Each row has a hidden trait or not; one of two labels after the row says which. A new part has a new trait and new labels.
In the rows, 100 means zero.
[117, 72, 113, 127, 121, 85, 48, 77, 138, 97, 79, 95, 96, 136, 124, 135, 99, 106, 96, 91, 88]
L
[101, 128, 78, 93, 95, 117, 123, 108, 93, 99, 116, 102, 102, 90, 117, 88, 130, 104, 101, 107, 102]
P
[104, 84, 107, 139, 119, 103, 72, 86, 119, 92, 99, 92, 92, 132, 130, 117, 116, 93, 109, 97, 93]
P
[73, 143, 84, 111, 150, 129, 174, 117, 62, 91, 129, 104, 92, 50, 98, 78, 166, 105, 106, 106, 124]
P
[107, 96, 103, 136, 130, 80, 63, 81, 111, 97, 79, 99, 100, 130, 112, 104, 109, 110, 83, 86, 84]
L
[85, 116, 123, 76, 150, 76, 115, 95, 120, 102, 75, 100, 96, 79, 107, 134, 133, 111, 92, 100, 99]
L
[93, 126, 87, 104, 125, 121, 137, 107, 92, 95, 120, 101, 95, 85, 123, 96, 153, 105, 103, 107, 113]
P
[102, 117, 74, 142, 79, 127, 97, 109, 84, 85, 134, 98, 101, 119, 118, 70, 110, 89, 111, 102, 110]
P
[101, 89, 88, 152, 103, 125, 94, 98, 97, 91, 115, 93, 93, 138, 125, 90, 115, 81, 120, 103, 95]
P
[113, 66, 106, 125, 101, 88, 57, 81, 126, 94, 82, 97, 97, 145, 131, 120, 87, 95, 105, 93, 94]
P
[111, 88, 100, 111, 91, 114, 82, 90, 111, 108, 92, 97, 101, 117, 102, 92, 94, 94, 108, 105, 72]
P
[118, 72, 104, 131, 90, 101, 50, 82, 134, 94, 92, 91, 96, 148, 137, 129, 92, 90, 110, 100, 86]
P
[97, 119, 114, 78, 150, 64, 101, 92, 132, 106, 69, 99, 101, 83, 115, 145, 137, 110, 83, 101, 82]
L
[107, 91, 94, 141, 105, 113, 80, 89, 111, 96, 101, 97, 94, 145, 125, 99, 115, 88, 109, 101, 88]
P
[95, 143, 108, 77, 135, 86, 120, 101, 107, 99, 94, 102, 108, 43, 81, 119, 128, 126, 80, 97, 95]
L

Part 2:
[103, 72, 87, 86, 111, 94, 100, 127, 87, 100, 111, 107, 115, 89, 101, 100, 97, 94, 101, 106, 104, 129, 99]
(52)
[88, 83, 122, 86, 104, 110, 106, 102, 97, 92, 98, 102, 106, 97, 117, 106, 108, 99, 107, 72, 114, 84, 86]
(52)
[108, 82, 108, 81, 107, 86, 95, 75, 97, 107, 96, 103, 146, 77, 113, 99, 95, 90, 120, 59, 112, 93, 95]
(52)
[105, 67, 96, 111, 100, 127, 91, 85, 92, 95, 97, 104, 120, 79, 96, 95, 70, 102, 114, 72, 67, 109, 100]
(52)
[123, 129, 101, 79, 59, 81, 85, 96, 103, 114, 103, 103, 143, 88, 112, 98, 73, 100, 109, 65, 80, 128, 106]
(57)
[117, 117, 113, 103, 101, 98, 93, 87, 105, 111, 100, 101, 94, 95, 136, 98, 92, 110, 116, 65, 98, 114, 97]
(52)
[89, 88, 116, 85, 75, 109, 95, 83, 101, 104, 99, 98, 81, 84, 79, 86, 85, 93, 97, 121, 93, 56, 103]
(57)
[121, 91, 102, 100, 117, 103, 96, 128, 91, 96, 110, 102, 111, 118, 117, 95, 124, 103, 108, 109, 113, 122, 94]
(52)
[89, 89, 115, 112, 74, 121, 101, 68, 111, 109, 96, 94, 76, 101, 92, 118, 101, 109, 96, 94, 102, 89, 98]
(52)
[96, 91, 108, 115, 62, 113, 95, 77, 96, 108, 102, 99, 79, 93, 95, 96, 71, 99, 99, 97, 64, 67, 108]
(52)
[95, 112, 103, 80, 69, 89, 91, 71, 115, 98, 102, 95, 146, 96, 83, 113, 77, 75, 107, 91, 105, 95, 101]
(57)
[89, 93, 115, 83, 76, 103, 95, 81, 101, 105, 99, 96, 80, 82, 80, 86, 87, 92, 93, 117, 96, 62, 104]
(57)
[102, 101, 73, 98, 89, 109, 101, 67, 108, 107, 90, 96, 139, 90, 91, 102, 78, 91, 97, 32, 89, 101, 100]
(52)
[99, 92, 113, 91, 84, 118, 106, 80, 116, 114, 90, 96, 77, 96, 80, 98, 87, 107, 100, 86, 87, 81, 110]
(57)
[108, 117, 127, 46, 49, 77, 100, 95, 101, 94, 99, 96, 155, 84, 80, 88, 72, 83, 114, 52, 91, 114, 104]
(57)
[102, 110, 99, 100, 84, 75, 96, 76, 105, 117, 118, 95, 133, 94, 113, 112, 98, 86, 103, 103, 90, 137, 98]
(52)
[108, 126, 111, 88, 101, 104, 105, 87, 108, 112, 91, 103, 110, 84, 104, 94, 92, 103, 119, 41, 96, 95, 102]
(57)
[103, 91, 74, 115, 89, 87, 85, 59, 107, 115, 107, 99, 115, 96, 117, 109, 98, 79, 90, 114, 78, 122, 104]
(52)
